After every row comes roughly how far along a hidden order it lies, from 0 to 20.
In the rows, 128 means zero.
[147 125 121 109 138 137 132 137 141 110  89 117 123 122 108 112 122 170] : 14
[143 132 137 120 137 138 131 126 139 140 116 118 120 126 120 126 130 155] : 6
[131 121 115 118 137 137 127 133 157  80  54  94 133 176 106 121 123 140] : 17
[138 120 149 124 133 126 135 117 137 155 101 166 124  71 137 160 128  95] : 2
[138 146 114 143 114 128 141 129 105 127 131 156 120 185 140  86 133 174] : 16
[124 119 138 115 140 132 129 119 136 122  97 128 132 118 127 145 132 117] : 2
[146 133 126 109 129 134 141 135 136 111  88 144 121 142 123 113 123 162] : 12
[121 123 113 133 120 125 123 130 120 103  81 116 132 176 127 133 128 112] : 18
[150 151 117 122 127 134 157 129 136 104 139 139 118 254 129  73 128 169] : 16
[120 111 145 111 135 123 120 120 136 119  83 144 133  70 123 172 127  87] : 0
[142 140 117 128 124 132 144 132 113 126 131 142 121 252 137  88 134 189] : 12
[133 120 132 124 129 129 131 128 130 124  82 125 130  69 119 139 128 115] : 12
[131 144 139 138 119 124 148 123 108 130 160 176 118 240 143 113 138 160] : 3
[147 133 136 118 135 137 140 124 140 138 152 130 115 178 124 109 133 181] : 3
[123 124 140 135 124 125 122 123 114 122 120 137 125 120 139 145 133 131] : 5
[148 134 121 121 132 135 130 142 131 131 102 135 122 133 117 101 125 172] : 13
[134 138 121 107 140 137 142 118 169  90 113 115 127 184 106 114 120 106] : 15
[146 127 133 104 144 141 138 133 139 137 107 107 124 131 113 102 132 199] : 4
[135 118 138 112 133 127 127 117 132 119  42 141 132   1 115 181 123  67] : 9
[142 128 131 152 115 124 121 135 101 178 148 152 120  50 136 118 134 172] : 10
[134 135 122 109 135 138 135 128 137 126 131 108 122 187 115 108 128 157] : 11
[150 122 134 118 133 135 132 133 127 155 117 132 122 116 121 107 130 195] : 7
[131 122 137 138 112 117 132 113 114 133  81 203 128  43 133 158 124  87] : 16
[119 126 142 123 127 118 140 109 135  95 101 194 134  77 138 154 124  69] : 7
[122 123 119 128 125 125 127 125 125 110  90 132 133 118 121 151 125 103] : 16
[144 141 130 110 134 131 160 109 166  90  98 179 120 170 115 116 116 115] : 16
[149 136 108 128 128 139 129 148 147 145 113  94 117 162 113  96 125 190] : 20
[109 136 137 127 121 120 147 115 130  82 105 174 130 217 142 142 127  76] : 9
[101 113 116 154 118 124  86 155  86 157 124  95 134  72 133 142 133 157] : 12
[146 133 110 118 139 142 126 142 142 116 101  97 125 185 113  99 126 184] : 15
[124 144 134 134 131 131 148 119 117 114 171 150 120 224 135 119 132 134] : 8
[113 126 139 124 130 118 134 112 119 113 138 173 134 116 147 146 135 107] : 0
[139 128 137 102 141 136 149 120 163  94  82 143 126 154 118 132 125 117] : 8
[155 152 120 126 117 128 167 119 139 100 101 177 114 208 128  91 124 159] : 18
[108 133 133 129 125 120 140 112 130 100 123 167 130 151 139 144 127  73] : 10
[122 135 139 135 122 123 141 123 109 106 132 165 123 202 146 130 136 134] : 4
[123 135 137 133 129 129 139 115 135 141 140 155 121 162 129 128 130 126] : 5
[123 132 122 142 123 128 129 119 142 142 150 140 122 115 117 125 122 126] : 16
[130 133 117 130 129 136 130 123 154 138 126 125 122 106 110 115 121 141] : 17
[145 135 125 122 127 131 145 131 123 125 121 146 123 226 130 120 132 182] : 8
[141 121 125 104 147 143 128 138 157 128  78  81 127 110 108 139 125 142] : 9
[123 137 112 133 122 133 139 121 139 108 109 132 126 164 123 111 122 114] : 20
[131 125 129 138 123 126 126 142 102 141 130 133 124 115 135 129 135 162] : 8
[136 138 139 138 118 126 136 130 112 129 120 161 118 157 137 126 131 164] : 10
[136 126 133 121 138 139 132 128 141 139 116 105 123 134 113 131 129 134] : 7
[123 121 141 114 130 126 134 113 139 107 111 145 134 105 128 145 129  98] : 4
[138 123 139 123 126 125 141 115 142 126  80 178 124  27 119 150 123  94] : 11
[131 134 113 133 125 135 125 134 136 122 116 114 124 153 113 111 125 148] : 19
[129 124 141 118 137 127 132 113 146 132 147 130 131  78 122 149 124  82] : 4
[152 144 139 128 124 132 149 125 136 133 148 177 115 194 130 105 129 180] : 9
[131 142 131 138 122 124 137 110 143 120 143 178 123 150 126 130 125  78] : 15
[143 140 118 131 126 134 132 128 136 132 118 127 117 131 113 107 124 162] : 17
[144 143 108 129 127 135 135 140 129 112 120 112 122 214 122  94 128 149] : 17
[132 149 135 132 114 128 149 121 114 108 138 169 120 255 145 111 138 123] : 6
[137 133 121 126 136 141 131 115 155 147 144  95 119 173 113 102 126 157] : 12
[132 146 133 147 111 125 148 119 102 130 171 187 121 255 153  82 139 167] : 8
[135 121 138 115 136 129 132 122 152 126  84 133 128  52 118 165 124 104] : 8
[116 129 133 122 131 129 138 131 122  98 123 131 132 218 139 138 138 121] : 0
[135 138 107 132 127 135 132 145 124 121 120 120 122 198 122  95 131 170] : 18
[124 141 126 137 121 131 143 120 136 118 146 137 124 232 136 107 130 129] : 12
[121 134 131 139 123 131 135 116 137 132 145 149 121 157 125 122 128 106] : 11
[145 142 126 123 135 138 141 133 146 126 188 129 118 255 131  64 131 223] : 8
[131 122 140 129 128 128 131 134 114 149 124 130 123  88 133 137 134 163] : 5
[113 127 119 136 118 121 130 126 121  99  90 142 134 102 135 139 126  81] : 16
[143 140 118 125 127 132 145 132 122 122 152 125 121 251 134  78 136 186] : 10
[125 137 134 143 115 120 133 127 110 124 125 175 121 147 141 146 132 139] : 10
[131 121 128 116 131 127 131 123 134 100  58 140 131 111 118 141 125 111] : 14

Part 2:
[200  95 141 118 123 134 131 149 129  84 117 124 122 139  99 121  95 127] : 15
[191 108 160 111 126 133 131 139 129  90 113 131 121 130  79 128 104 130] : 10
[216 125 160 116 134 128 136 124 127 101 113 131 121 122  70 140 110 134] : 8
[154 122 255 104 111 171 113 154 138 152  99 154 149 183  99 151 139 124] : 5
[212 139 160 147 117 152 119 153 130 171 120 133 151 179 189 155 112 123] : 9
[243 116 167 123 122 142 129 145 129 116 112 131 131 153 111 143  98 129] : 20
[188 139  99 154 127 129 127 137 126 152 131 121 138 148 181 143 110 126] : 0
[248 138 115 138 138 120 139 121 123 118 123 122 126 117 116 148  96 134] : 12
[195 106 167 114 121 140 129 147 130 100 111 131 126 145  93 129 103 127] : 14
[180 110 124 143 115 141 122 160 130 138 127 123 139 173 180 132 103 120] : 10
[147  97 158 124 109 152 117 167 133 122 119 131 137 176 152 121 112 119] : 8
[250 134 152 129 131 131 135 130 126 119 114 130 128 134 103 151  98 133] : 15
[170  96 137 128 112 144 121 163 131 114 121 125 133 167 155 123 102 120] : 12
[228 149 127 132 143 117 142 104 124 118 122 127 120 103  85 149 110 137] : 0
[241 149 141 140 133 129 134 122 126 143 119 130 133 128 124 158 107 133] : 8
[168  97 141 128 111 147 120 165 132 118 120 126 135 171 153 122 101 120] : 12
[175 121 114 149 118 139 123 154 129 147 130 123 141 165 190 134 108 122] : 4
[224 106 156 123 117 142 128 154 130 112 115 128 131 156 125 135  97 126] : 20
[160  96 173 114 114 150 121 161 133 107 114 132 132 162 120 122 109 123] : 11
[217 114 129 115 133 120 140 127 125  77 117 122 112 113  74 127  96 134] : 12
[206 103 144 132 115 143 124 159 129 114 118 125 133 164 147 130  97 123] : 19
[252 129 126 142 126 131 131 140 126 126 120 123 133 147 140 144  92 128] : 17
[244 127 164 138 118 149 123 152 131 145 114 132 143 172 157 152 101 125] : 19
[125  99 199 111 107 158 114 163 136 126 112 140 139 178 130 123 125 120] : 4
[220 153 134 150 130 134 128 128 127 168 125 130 141 149 166 160 116 129] : 1
[163 113 100 147 117 136 123 154 128 143 134 120 138 162 186 127 107 122] : 2
[218 143 156 149 121 146 123 144 129 172 120 133 149 167 176 159 112 125] : 9
[122  95 182 115 107 156 115 167 135 123 115 136 138 177 141 121 121 120] : 4
[133 105 159 132 106 155 113 170 134 144 121 131 145 187 182 127 117 116] : 5
[155 110 117 141 114 141 120 162 129 141 128 123 140 169 190 124 108 120] : 4
[126 101 147 129 108 151 114 168 134 126 123 130 141 180 179 119 120 117] : 0
[162 114 186 107 125 140 128 135 131 103 111 136 124 132  76 132 120 130] : 2
[240 118 143 122 130 130 136 137 127 100 114 126 123 134  89 138  96 132] : 18
[185 125 102 149 120 133 125 151 128 145 131 120 139 159 185 135 105 123] : 4
[117 100 148 130 107 151 114 168 133 135 124 129 140 180 173 119 119 117] : 1
[242 135 156 144 123 144 125 146 129 155 117 131 142 169 161 155 103 127] : 15
[245 137  65 150 138 109 141 120 120 114 133 112 120 113 139 138  91 134] : 7
[128  94 169 109 114 145 122 155 132 102 116 132 127 154 106 115 120 124] : 2
[232 150 154 129 136 125 137 111 126 126 117 132 126 115  87 154 117 137] : 1
[242 138 109 148 132 125 135 129 125 132 124 120 131 135 147 148  97 131] : 11
[156 114 193 104 122 144 126 137 132 108 111 137 127 142  74 130 123 129] : 2
[255 135 108 141 133 122 137 128 123 117 124 120 127 128 131 143  93 132] : 14
[121  98 201 108 109 157 116 160 135 118 112 140 136 169 114 124 128 121] : 2
[236 152 149 146 130 136 129 127 126 161 119 132 140 144 145 163 112 130] : 6
[203 131 171 112 133 131 134 119 127 106 113 135 123 115  67 142 119 135] : 1
[247 130 117 145 125 132 131 141 126 130 122 122 135 147 150 147  93 128] : 16
[232 122 130 143 120 140 126 151 129 133 121 125 138 165 163 142  96 124] : 16
[209 124 185 112 127 139 131 132 129 111 110 137 127 138  80 144 112 131] : 10
[158  96 159 122 110 150 119 167 133 116 118 129 137 171 145 122 109 120] : 11
[145  89 143 115 114 139 124 158 131  93 119 125 124 151 121 112 108 122] : 7
[118  94 168 113 112 147 120 159 133 104 118 131 130 160 125 116 117 121] : 3
[255  99  49 130 135 103 145 133 120  51 129 103 104 102 100 111  70 133] : 20
[119  94 146 125 110 147 116 168 133 126 124 128 137 173 166 116 118 118] : 1
[206 106 156 116 121 135 130 145 129  93 113 127 122 141  97 129 100 128] : 16
[162 103 173 106 122 141 127 142 131  97 112 133 124 138  80 124 117 128] : 6
[177 115 134 143 114 146 119 161 130 150 125 127 144 175 190 134 105 120] : 8
[156  98 177 125 106 158 114 171 134 135 116 134 142 189 164 129 115 118] : 10
[144  98 169 123 108 155 114 169 134 128 117 132 140 184 162 123 114 118] : 8
[208 124 129 145 119 141 124 151 128 146 125 125 142 165 179 145 101 123] : 11
[193 111 146 139 114 148 120 164 131 140 120 127 141 179 174 136 101 121] : 14
[173  95 107 130 116 134 125 160 129  99 126 117 126 156 149 113  95 122] : 12
[244 140 163 129 134 133 134 123 127 127 113 133 130 133  95 154 107 133] : 11
[233 113 127 121 130 125 137 133 126  81 117 122 116 122  84 130  91 132] : 17
[202 118 103 147 119 134 126 151 127 133 129 120 137 161 177 134  97 123] : 10
[154  95 153 111 118 138 126 144 130  87 117 127 123 145 100 115 108 125] : 8
[197 131  84 153 127 124 131 138 125 141 133 117 135 140 180 137 104 126] : 2
[232 152 168 146 126 143 125 133 129 179 118 137 148 161 160 168 118 128] : 6
[192 106 164 130 110 153 119 165 133 128 115 131 140 178 156 133 103 121] : 17
[248 133 123 145 128 130 132 135 126 134 122 123 133 144 148 148  95 129] : 15
[164 126 121 146 116 142 120 155 130 155 130 125 144 168 199 135 110 120] : 2
[212 142 171 120 135 130 136 116 127 119 114 136 125 118  78 149 119 135] : 2
[255 144 125 138 137 123 137 119 124 127 121 125 128 125 119 153 102 134] : 9

Next part:
[166 169 120 119 141 104 103 171 103  67 143  93  95  91 133 144 143 131
 142  78 102 107 118 151  64 125 119 161 108 103 123  37 121 139  92  85
 148 152  97 130  60 147 222 138 209 144 123  95  99 195 141 110 147 107
 125 140 112  97 126  91 176 115 134  89  97 109 166 150 207 112 124 103
  89 166 166 195 145 171 143  89 223   9 113 121  97 192 141 129 173 153
 172 169  38 153  98 132 187  79  88 150 132 123 147 149  82 186 151 114
 127 125 193 143  99 146 123 118 143 102 134 146  89 107 132 139  61 184
 117  74 181 138 157  84 109 146 116 208 179 109 115 138 151 140  77 130
 103  84  91 122 114 222 105 127 126] : 20
[103 150 134  91 121 127  98 153 109  91 131  94 107 104 130 130 117 132
 128 120 154 130  92 133 103 137 129 141 127 147 131  99 153 128 116 113
 143 139 114 129 106 114 150 143 193 108 135 134 105 158 137 126 130 140
 123 124 114  98 118 110 150 106 144 107 105  93 165 127 183 108 128  96
 125 126 145 141 137 147 151 129 171  35 145 121 101 169 112 118 145 141
 146 172 106 135 118 129 136 161 134 134 148 166  96 136 123 141 121 103
 134 118 151 139 143 107 120  91 155 130 133 147  94 130 118 106 134 140
 119 109 146 141 131 122 103 141 124 156 151 132 133 152 127 139 115 122
 114 106 130  94 142 158 107 149  95] : 15
[141 150 107 138 134  96 125 156 116 143 132 153  81  95 146 123 150 126
  88 126 137 163 128 137  85  55 133 166 117 173 111 100 143 114  90 118
 138 146 124 130 102 131 129 135 154 103 126 124 150 154 126 134 149 148
 139 113 125  94 134 121 132 109 138 136 113 136 147 119 186  83 126  91
 186 141 148 130 159 151 131  93 151 110 125  92 114 124 149 140 138 146
 152 159 125 128 125 133 158 136 106 191 129 165 131 155 107 128 125  67
 148 127 134 127 155  87 132 109 138 100 138 146 112 116 120  96 127 168
 108 101 153 112 127  69  98 128 122 120 143 135 109 109 110 171  89 106
  94 118 131 101 120 123  92 135 129] : 12
[149 178  99  87 140 101 103 171 106  88 139  99  98  97 127 134 137 116
 133  79  98 110 120 153  64 129 116 158 111  96 119  65 131 141 121  87
 149 146 113 132  51 136 221 133 195 147 131 105  87 214 147 124 147 119
 123 143 112 100 126 123 164 122 151  90 110 103 169 144 202 129 143  99
 106 172 141 147 143 163 149  51 199  58 110 118  86 186 148 134 161 154
 170 169  49 150 114 131 158 103 110 153 124  99 116 148  79 157 137  92
 120 125 178 135 106 138 134 106 150 117 138 145 110 117 132 134  78 179
 119  97 154 138 147  81 111 142 113 166 169 131 105 122 152 137  83 139
 115  86  86 122 125 199 107 118 129] : 18
[ 89 162 149  28 119  92 110 129  79  81 131  98 147 157 111 158  91 127
 187 163 114  51  91 129 119 234 126  77  94  96 146 140 137 118 180 122
 131 130 107 113 186 141 217 121 180 141 105 159  83  71 119 129 119  91
 129 177  98 173 107 175 129 128 110 161 123  50 136 148 175 208  74 148
   5 125 153 192 137 149 189 255 166  30 146 162 116 134  92  83 110 128
 134 145 132 126 108 115 139 101 162  66 223  85 135 135 122 121 128 103
 132 119 112 156 111 104 117 149 177 136 129 125 141 140 126 171 116  96
 131 131 143 170 125 185 162 139  84 183 151  26 255 149 142  93 163 136
 116  96 159  84 164 172 132 166 108] : 4
[114 152 154 109 123  86 130 132 103 143 130 118 106 152 132 145 112 127
 148 182 135 112  96 117  91 126 132 100 103 151 141 140 134  93 139 139
 152 129 105 106 201 139 107 122 153 101  89 148 156  79  97 142 129 108
 140 140 108 180 129 164 100 123  95 184 124  90 105 131 138 182  58 143
 113 115 178 191 138 151 182 218 134  98 164 137 128 100 104 104 107 130
 132 115 172 108 102 112 187  88 154 132 202 133 160 145 124 119 141 103
 150 114  90 135 145  90 110 146 221 101 125 129 158 127 116 148 139  96
 123 124 163 148 121 162 149 129 118 170 112  65 247 114 100 138 152 107
  81 117 197  70 146 110 136 158 129] : 0
[128 138 139  93 128 102 121 137 115 133 129 109 114 142 124 137 105 113
 147 149 127 101 117 122 109 148 126 105 115 133 147 141 132 105 158 121
 160 115 120 115 202 126 138 126 158 129 101 142 116 100 101 143 131 114
 128 133 112 175 126 168 116 135 113 162 132  91 109 140 126 178  96 139
 119 125 146 151 120 142 173 165 117 126 166 143 113 123 111  92 111 126
 134 125 159 117 110 116 156 106 161 123 189 114 137 132 120 105 129 122
 137 121 105 129 130 101 118 145 193 120 125 123 170 135 121 157 132 106
 136 138 132 147 123 148 153 127 111 139 115  82 210 116 110 126 149 121
 105 123 166  91 152 116 145 142 135] : 3
[ 43 100 130 142 118 148 128 119 137 140 127 196 168 130 128 116 137 120
 139 179 165 160 122 116 207 190 145 112 123 176 132 206 171 109 160 160
 117 115 139 129 242 110  61  96  88 104 138 180 153  79  95 167  98 175
 141  96 144 137 124 151 115 136 149 161 145 124 114  93  93 152 141 116
 180  69 106  49 136 108 134 174  55 208 114 131 173  46 134 132  74 108
  98 125 193 107 127 134  21 212 165  97 150 145 113 135 146  76  73 107
 139 138  77 111 181  86 110 131 136 153 122 128 124 171 106 121 168  81
 141 152  92 101  99 155 150 107 130  85 116 109  52 114 118 112 166 145
 145 139 146 139 159  48 139 161 121] : 6
[135 140 118 164 127  94 134 138 131 148 126 161  95 135 129 134 134 120
 118 141 128 134 128 118  80  66 133 131 123 168 131 142 139  82 125 146
 141 117 124 118 165 123 105 117 143 107 104 143 186 108  97 144 140 144
 141 112 120 172 132 147 113 132 109 195 136 122 114 125 136 127  96 114
 202 121 151 128 148 167 151 126 123 137 150 102 130  97 127 124 113 132
 138 119 176 112 118 119 165 109 133 168 164 152 160 135 138 112 130 101
 155 129 105 123 148  99 113 138 181 114 131 130 153 121 124 116 104 119
 128 130 154 125 125 128 149 120 137 138 127 102 158  97  95 158 135 105
  82 120 163  91 136  77 126 145 139] : 1
[ 49 157 142  43 114 124  93 129  86  75 130  99 143 144 111 144 102 135
 171 160 156  87  92 136 154 231 127  93 102 147 142 139 150 146 168 141
 137 127 113 124 165 143 173 130 180 118 122 169  83  89 111 134 113 111
 119 169 111 123 116 160 141 120 135 150 116  62 142 126 158 203 104 136
  61 116 141 180 142 135 188 233 183  37 160 156 122 133 115  94 105 119
 117 151 131 124 110 121  77 145 169  66 201 112 114 149 111  99 112  93
 136 123 107 151 128  85 119 131 155 145 133 134 103 154 109 136 128 100
 121 117 129 155 128 168 135 136 103 188 143  49 198 157 159  95 159 136
 125  96 146  94 166 140 131 177  85] : 10
[148 162  88 146 144  82 128 159 131 146 126 172  71 119 135 136 148 115
 117 125 121 135 129 130  60  32 126 151 116 168 122 133 136 102 122 128
 152 128 130 121 143 147 156 127 152 109  99 128 204 134 104 149 157 133
 141 120 112 147 140 149 136 132 120 174 131 121 125 132 149 112 105 113
 206 145 150 150 165 169 154 110 148  97 144  81 109 118 159 119 122 143
 153 146 148 126 112 124 188  87 103 198 170 148 171 162  97 124 142  69
 159 131 135 125 136  82 124 149 192  92 147 133 136 105 125 117  95 153
 118 108 166 134 136  92 130 124 132 158 144  89 163  88 103 163 107  97
  71 112 145  90 121 124 117 128 151] : 5
